Below is a small trained network, with its code and all its weights. Each question gives an input and a class and asks what happens when units are switched off, that is, made to give their printed mean instead of their output.

import numpy as np


def w(rows, s, z=0):
    codes = np.array(rows[::2]) - 128.0
    scale = np.full(codes.shape[1], s)
    scale[-1] = z or s
    return codes * scale


def f(y):
    return y / 2 * (1 + np.tanh(0.7978845608 * (y + 0.044715 * y**3)))


def log_softmax(a):
    a = a - a.max(-1, keepdims=True)
    return a - np.log(np.exp(a).sum(-1, keepdims=True))


def net(x, mask):
    res = np.array(x, float).reshape(1, 4) / 4 @ E
    y = f(res @ A[0][:, :-1].T + A[0][:, -1])
    res = res + np.where(mask, y, B[0][:, -1]) @ B[0][:, :-1]
    return log_softmax(res[-1] @ U[:, :-1].T + U[:, -1])


A, B = {}, {}
E = w([
[155,56,22,181],'x0',
[207,123,224,222],'x1',
[254,159,94,57],'x2',
[122,235,75,192],'x3',
],0.0093)
A[0] = w([
[150,76,60,159,53],'n0',
[89,163,93,52,128],'n1',
[111,148,90,63,81],'n2',
[135,209,93,141,52],'n3',
[122,156,148,109,64],'n4',
[148,82,64,185,64],'n5',
[141,84,159,74,107],'n6',
[127,129,127,126,66],'n7',
[93,141,87,85,78],'n8',
[131,85,147,105,65],'n9',
[146,93,80,150,56],'n10',
[153,78,141,78,114],'n11',
[144,78,156,84,98],'n12',
[71,21,170,119,86],'n13',
[100,124,104,92,52],'n14',
[81,150,125,184,149],'n15',
[83,154,196,112,100],'n16',
[249,187,92,38,10],'n17',
[49,145,103,54,78],'n18',
[146,108,169,165,70],'n19',
[57,113,141,163,22],'n20',
[139,185,177,77,76],'n21',
[130,184,185,75,79],'n22',
[158,227,90,140,146],'n23',
[78,221,178,65,69],'n24',
[132,76,146,88,84],'n25',
[122,78,154,87,119],'n26',
[34,136,130,182,21],'n27',
[196,140,132,117,95],'n28',
[119,161,173,100,81],'n29',
[131,90,137,98,77],'n30',
[102,133,80,73,100],'n31',
[134,193,92,166,56],'n32',
[161,131,190,185,63],'n33',
[46,116,168,165,24],'n34',
[90,201,102,164,75],'n35',
[115,186,109,152,135],'n36',
[218,147,188,173,74],'n37',
],0.017,0.012)
B[0] = w([
[150,93,69,121,182],'n0',
[123,93,173,170,227],'n1',
[119,101,148,183,185],'n2',
[164,170,131,130,180],'n3',
[146,137,93,163,133],'n4',
[144,86,86,115,192],'n5',
[162,174,132,118,181],'n6',
[162,154,59,254,114],'n7',
[128,100,153,180,178],'n8',
[154,158,122,150,142],'n9',
[148,107,83,136,156],'n10',
[144,167,136,117,180],'n11',
[168,159,143,116,174],'n12',
[133,173,129,127,217],'n13',
[133,132,129,157,147],'n14',
[115,148,138,115,214],'n15',
[132,103,90,108,204],'n16',
[12,183,101,125,236],'n17',
[130,106,154,163,219],'n18',
[120,122,136,181,163],'n19',
[84,168,107,171,161],'n20',
[131,110,93,120,189],'n21',
[149,94,75,115,198],'n22',
[164,161,160,100,248],'n23',
[149,94,76,119,230],'n24',
[164,165,134,127,163],'n25',
[152,161,133,120,180],'n26',
[97,167,120,129,189],'n27',
[79,145,124,146,174],'n28',
[155,101,81,123,166],'n29',
[141,159,127,141,142],'n30',
[138,94,160,163,194],'n31',
[172,148,131,133,178],'n32',
[132,100,152,184,200],'n33',
[78,149,100,143,181],'n34',
[160,168,135,129,193],'n35',
[173,151,148,105,196],'n36',
[123,76,173,186,227],'n37',
],0.021,0.012)
U = w([
[116,44,216,219,111],'0',
[5,176,98,131,148],'1',
[212,194,165,108,97],'2',
[159,30,9,108,119],'3',
[83,54,243,11,253],'4',
[116,66,179,65,110],'5',
[68,52,183,47,109],'6',
[77,53,180,51,106],'7',
],0.012,0.034)

Each question gives the input, the list of numbers given to net, and the class t.
The units are the neurons (one row each of A and B). Each row of codes is followed by its name. A weight is (code - 128) times the scale printed after its matrix; where a second scale follows, it is the last column's (A, B and U).
mask holds one flag per neuron, in row order. A switched-off neuron (its flag False) gives its mean, the last column of its row in B, instead of its output. The means were averaged over made-up inputs and are rounded, as every weight is.
A unit's drop is (log p(t) with every unit on - log p(t) with that unit switched off) / (log p(t) with every unit on - log p(t) with every unit switched off).
The circuit of an input: a set's keep is (log p(t) with only the set's units on - log p(t) with every unit switched off) / (log p(t) with every unit on - log p(t) with every unit switched off). Starting from the 12 units with the biggest drops (on a tie, the unit counted first), units are removed one at a time, each time the one whose removal leaves the highest keep (on an exact tie, the one counted first), for as long as the keep stays at least 0.8.
circuit, biggest first: the units of the circuit, biggest drop first
top k neurons: the k neurons with the biggest drops, biggest first
drop when u is switched off: that unit's drop, to one decimal
input [7,-5,8,-6], class 1: circuit, biggest first : (n17)
input [-8,-6,-6,-3], class 3: top 2 neurons : (n24 n16)
input [-8,-8,0,4], class 0: top 2 neurons : (n1 n18)
input [-8,-3,-7,8], class 2: top 4 neurons : (n35 n36 n17 n23)
input [3,-7,-1,8], class 2: top 2 neurons : (n23 n35)
input [-6,-1,-5,4], class 3: top 2 neurons : (n24 n17)
input [8,-8,1,-1], class 0: top 4 neurons : (n31 n1 n8 n2)
input [7,5,3,-7], class 2: top 3 neurons : (n11 n12 n24)
input [-4,4,8,7], class 1: top 2 neurons : (n17 n28)
input [-4,-4,-3,2], class 0: top 2 neurons : (n1 n18)
input [-2,-3,3,-3], class 4: top 2 neurons : (n37 n33)
input [-6,-1,-7,-7], class 1: top 2 neurons : (n34 n20)
input [-7,-2,-7,-5], class 1: top 4 neurons : (n34 n13 n20 n27)
input [7,2,-8,6], class 1: circuit, biggest first : (n27)
input [-7,-5,4,-3], class 3: drop when n24 is switched off : 0.3
input [0,-2,6,-1], class 1: drop when n17 is switched off : 0.6
input [5,-6,-6,7], class 2: drop when n32 is switched off : 0.1
